Below are the code and all the weights of a small trained network. Each question names an input and a target symbol and asks about switching units off, where a switched-off unit gives its printed mean instead of its output.

import numpy as np


def w(rows, s, z=0):
    codes = np.array(rows[::2]) - 128.0
    scale = np.full(codes.shape[1], s)
    scale[-1] = z or s
    return codes * scale


def f(y):
    return np.maximum(y, 0)


def softmax(a):
    e = np.exp(a - a.max(-1, keepdims=True))
    return e / e.sum(-1, keepdims=True)


def log_softmax(a):
    a = a - a.max(-1, keepdims=True)
    return a - np.log(np.exp(a).sum(-1, keepdims=True))


def net(x, mask):
    ids = ['αβδζηθπστψ'.index(c) for c in x.split()]
    T = len(ids)
    res = E[ids] + P[:T]
    u = 0
    for l in range(3):
        q, k, v = (res @ M[l].T for M in (Q, K, V))
        z = softmax(np.where(np.tri(T) > 0, q @ k.T / 4**0.5, -1e9)) @ v
        res = res + np.where(mask[u], z, O[l][:, -1]) @ O[l][:, :-1]
        u += 1
        y = f(res @ A[l][:, :-1].T + A[l][:, -1])
        res = res + np.where(mask[u : u + 8], y, B[l][:, -1]) @ B[l][:, :-1]
        u += 8
    return log_softmax(res[-1] @ U[:, :-1].T + U[:, -1])


Q, K, V, O, A, B = {}, {}, {}, {}, {}, {}
E = w([
[117,106,45,151,143,51],'α',
[207,134,67,154,123,125],'β',
[198,118,35,151,128,142],'δ',
[107,127,82,167,132,7],'ζ',
[6,126,116,165,124,137],'η',
[99,144,119,203,53,245],'θ',
[57,127,211,101,127,14],'π',
[173,130,213,36,148,182],'σ',
[214,182,134,147,114,125],'τ',
[90,144,104,71,221,130],'ψ',
],0.012)
P = w([
[190,10,188,238,200,115],'0',
[145,60,138,167,141,102],'1',
[140,86,118,125,107,114],'2',
[132,112,108,114,104,111],'3',
[110,134,90,96,110,110],'4',
[108,154,80,84,106,115],'5',
[108,176,83,77,107,115],'6',
[101,210,99,87,139,123],'7',
[88,229,95,94,158,125],'8',
[74,254,100,95,182,119],'9',
],0.0092)
Q[0] = w([
[207,155,90,128,112,253],'L0H0',
[96,137,99,89,211,46],'L0H0',
[167,109,168,25,192,126],'L0H0',
[33,253,79,57,179,125],'L0H0',
],0.014)
K[0] = w([
[134,9,108,135,67,101],'L0H0',
[126,233,137,80,141,110],'L0H0',
[188,124,81,102,195,101],'L0H0',
[94,215,69,49,41,130],'L0H0',
],0.015)
V[0] = w([
[173,212,208,116,100,65],'L0H0',
[2,53,121,145,130,53],'L0H0',
[166,59,65,39,238,148],'L0H0',
[171,167,14,192,136,62],'L0H0',
],0.009)
O[0] = w([
[208,74,129,117,47,68,104],'L0H0',
[128,250,144,167,149,95,252],'L0H0',
[174,124,87,94,225,158,153],'L0H0',
[171,77,180,223,149,141,250],'L0H0',
],0.011,0.0042)
A[0] = w([
[109,178,152,51,151,250,3],'L0N0',
[170,204,76,82,124,86,3],'L0N1',
[221,121,2,185,79,99,62],'L0N2',
[82,103,65,23,92,8,83],'L0N3',
[136,113,126,187,64,43,120],'L0N4',
[109,130,162,193,84,85,53],'L0N5',
[174,34,164,23,73,220,142],'L0N6',
[101,180,234,62,135,199,52],'L0N7',
],0.0056,0.0019)
B[0] = w([
[96,149,172,159,12,90,179],'L0N0',
[76,190,96,47,142,116,195],'L0N1',
[200,189,246,123,66,44,247],'L0N2',
[243,39,75,22,88,110,219],'L0N3',
[73,158,104,157,35,118,252],'L0N4',
[77,137,88,136,95,116,222],'L0N5',
[81,254,208,225,117,114,166],'L0N6',
[129,73,252,80,83,148,173],'L0N7',
],0.0058,0.0041)
Q[1] = w([
[148,40,215,17,137,180],'L1H0',
[116,249,93,157,84,82],'L1H0',
[188,190,150,139,122,72],'L1H0',
[214,153,255,56,120,124],'L1H0',
],0.0059)
K[1] = w([
[148,61,120,2,177,87],'L1H0',
[124,188,169,154,94,150],'L1H0',
[183,165,151,123,113,171],'L1H0',
[236,143,152,25,140,133],'L1H0',
],0.0076)
V[1] = w([
[130,169,255,125,144,142],'L1H0',
[147,144,97,122,68,159],'L1H0',
[200,154,76,137,64,144],'L1H0',
[122,86,125,120,160,60],'L1H0',
],0.0055)
O[1] = w([
[198,112,146,56,98,254,252],'L1H0',
[126,101,27,168,117,95,104],'L1H0',
[104,54,71,176,142,97,152],'L1H0',
[121,110,196,110,140,85,109],'L1H0',
],0.0051,0.0035)
A[1] = w([
[102,42,192,150,60,179,99],'L1N0',
[130,61,153,135,141,111,254],'L1N1',
[64,133,154,162,89,144,105],'L1N2',
[242,91,38,91,88,89,150],'L1N3',
[8,182,44,117,112,108,75],'L1N4',
[181,181,76,87,202,146,114],'L1N5',
[81,96,90,106,213,253,104],'L1N6',
[239,190,94,157,136,123,84],'L1N7',
],0.007,0.0064)
B[1] = w([
[81,195,146,10,130,109,169],'L1N0',
[255,121,48,138,118,161,219],'L1N1',
[164,183,114,111,168,172,178],'L1N2',
[137,147,248,71,124,198,253],'L1N3',
[98,208,173,72,122,191,213],'L1N4',
[49,147,117,74,190,111,199],'L1N5',
[159,222,43,100,93,38,172],'L1N6',
[111,63,185,141,162,50,224],'L1N7',
],0.0073,0.0063)
Q[2] = w([
[195,128,110,3,186,172],'L2H0',
[180,148,126,127,166,126],'L2H0',
[79,40,4,219,187,172],'L2H0',
[103,39,133,73,46,101],'L2H0',
],0.0054)
K[2] = w([
[124,109,3,73,194,46],'L2H0',
[123,111,104,66,157,172],'L2H0',
[149,85,151,243,191,191],'L2H0',
[180,36,123,176,102,44],'L2H0',
],0.0052)
V[2] = w([
[104,69,119,156,98,22],'L2H0',
[97,191,1,149,180,72],'L2H0',
[153,111,101,87,42,51],'L2H0',
[119,124,26,112,179,54],'L2H0',
],0.0041)
O[2] = w([
[183,233,180,40,89,116,3],'L2H0',
[79,84,26,38,118,83,161],'L2H0',
[243,204,139,144,133,81,166],'L2H0',
[143,87,84,3,159,72,103],'L2H0',
],0.004)
A[2] = w([
[186,8,158,182,48,82,132],'L2N0',
[191,145,2,211,102,177,215],'L2N1',
[89,186,156,118,67,213,2],'L2N2',
[157,109,130,138,202,224,157],'L2N3',
[54,153,164,48,87,147,23],'L2N4',
[117,91,125,240,202,66,141],'L2N5',
[192,75,180,176,62,118,172],'L2N6',
[207,60,164,50,63,174,97],'L2N7',
],0.0067,0.0065)
B[2] = w([
[35,23,173,139,129,80,210],'L2N0',
[123,88,14,104,1,185,196],'L2N1',
[165,18,85,136,146,13,198],'L2N2',
[193,119,104,42,115,183,183],'L2N3',
[227,86,152,206,200,121,197],'L2N4',
[167,157,106,223,202,124,209],'L2N5',
[86,18,142,123,48,100,253],'L2N6',
[74,151,178,158,174,226,220],'L2N7',
],0.0068,0.0076)
U = w([
[187,143,131,173,198,138,4],'α',
[152,72,108,137,143,155,31],'β',
[214,110,74,129,129,138,83],'δ',
[116,98,112,191,138,54,89],'ζ',
[1,193,168,179,162,178,190],'η',
[101,164,60,131,42,199,251],'θ',
[172,194,139,112,80,66,91],'π',
[166,165,175,86,143,204,167],'σ',
[77,87,154,110,94,133,173],'τ',
[92,79,100,71,165,71,152],'ψ',
],0.0083,0.0034)

Each question gives the input, a string of symbols that net reads in full, and the target symbol t.
The units are the heads (4 rows each of Q, K, V and O) and the neurons (one row each of A and B). Each row of codes is followed by its name. A weight is (code - 128) times the scale printed after its matrix; where a second scale follows, it is the last column's (O, A, B and U).
mask holds one flag per unit, layer by layer, with each layer's heads first. A switched-off unit (its flag False) gives its mean, the last column of its rows in O or B, instead of its output. The means were averaged over made-up inputs and are rounded, as every weight is.
A unit's drop is (log p(t) with every unit on - log p(t) with that unit switched off) / (log p(t) with every unit on - log p(t) with every unit switched off).
The circuit of an input: a set's keep is (log p(t) with only the set's units on - log p(t) with every unit switched off) / (log p(t) with every unit on - log p(t) with every unit switched off). Starting from the 12 units with the biggest drops (on a tie, the unit counted first), units are removed one at a time, each time the one whose removal leaves the highest keep (on an exact tie, the one counted first), for as long as the keep stays at least 0.8.
circuit, biggest first: the units of the circuit, biggest drop first
most important unit: the unit with the biggest drop
top k neurons: the k neurons with the biggest drops, biggest first
top k neurons in layer l: the k neurons of layer l with the biggest drops, biggest first
drop of u: that unit's drop, to one decimal
input τ α α π τ, target α: circuit, biggest first -> [L0H0, L0N3, L2H0, L1N3]
input ζ ζ δ, target ζ: top neuron -> [L1N7]
input θ ζ η ζ ψ ζ, target ψ: circuit, biggest first -> [L0H0, L2H0, L1N5]
input θ ζ α τ σ θ ζ, target σ: top 2 neurons -> [L1N3, L0N3]
input σ π β τ, target σ: circuit, biggest first -> [L0H0, L1N3, L2N7]
input ζ β π β α σ θ π α, target π: circuit, biggest first -> [L0H0, L2H0]
input ψ α σ β, target ψ: circuit, biggest first -> [L0H0, L2H0, L1N5, L1N6]
input α π ψ α, target ψ: top 2 neurons in layer 1 -> [L1N5, L1N6]
input δ η θ, target θ: top 2 neurons -> [L2N1, L1N6]
input η τ α η β α ζ θ σ π, target σ: circuit, biggest first -> [L1N3, L0H0, L2N7, L0N3]
input θ τ δ ζ, target τ: top 2 neurons in layer 2 -> [L2N0, L2N6]
input ψ ζ π ψ σ σ ζ δ η θ, target θ: top 2 neurons -> [L2N1, L1N3]
input α π π ψ δ, target π: circuit, biggest first -> [L0H0, L0N2]
input τ ψ τ β, target τ: most important unit -> L0H0
input ζ θ θ ζ δ, target θ: circuit, biggest first -> [L2N1, L1H0]
input ψ β β, target ψ: top 2 neurons in layer 1 -> [L1N5, L1N6]
input σ β β θ ψ η ζ, target ψ: circuit, biggest first -> [L0H0, L2H0, L1N5, L1N6]
input θ σ τ θ σ η τ, target θ: circuit, biggest first -> [L0H0, L1H0]
input α τ ζ α θ η ζ ζ, target η: top 3 neurons in layer 1 -> [L1N1, L1N4, L1N6]
input θ ζ α, target θ: top 2 neurons -> [L2N1, L1N7]
input δ δ δ σ α, target σ: circuit, biggest first -> [L1N3, L0H0, L0N3]
input α η σ ζ ζ θ π, target π: circuit, biggest first -> [L0H0]
input ψ σ θ δ, target ψ: circuit, biggest first -> [L0H0, L2H0, L1N5]
input δ τ ψ α σ ζ, target σ: circuit, biggest first -> [L1N3, L0H0, L0N3]
input β π π τ θ β, target π: top 2 neurons -> [L0N1, L0N3]
input ζ ζ δ α σ τ ζ, target τ: top 2 neurons -> [L2N6, L2N0]
input ψ ζ δ, target ψ: most important unit -> L2H0
input β α α δ τ, target α: top 2 neurons in layer 1 -> [L1N7, L1N5]
input η ζ θ β η β ψ θ η π, target π: top 2 neurons in layer 1 -> [L1N1, L1N2]
input θ ζ τ, target θ: drop of L1N0 -> 0.0
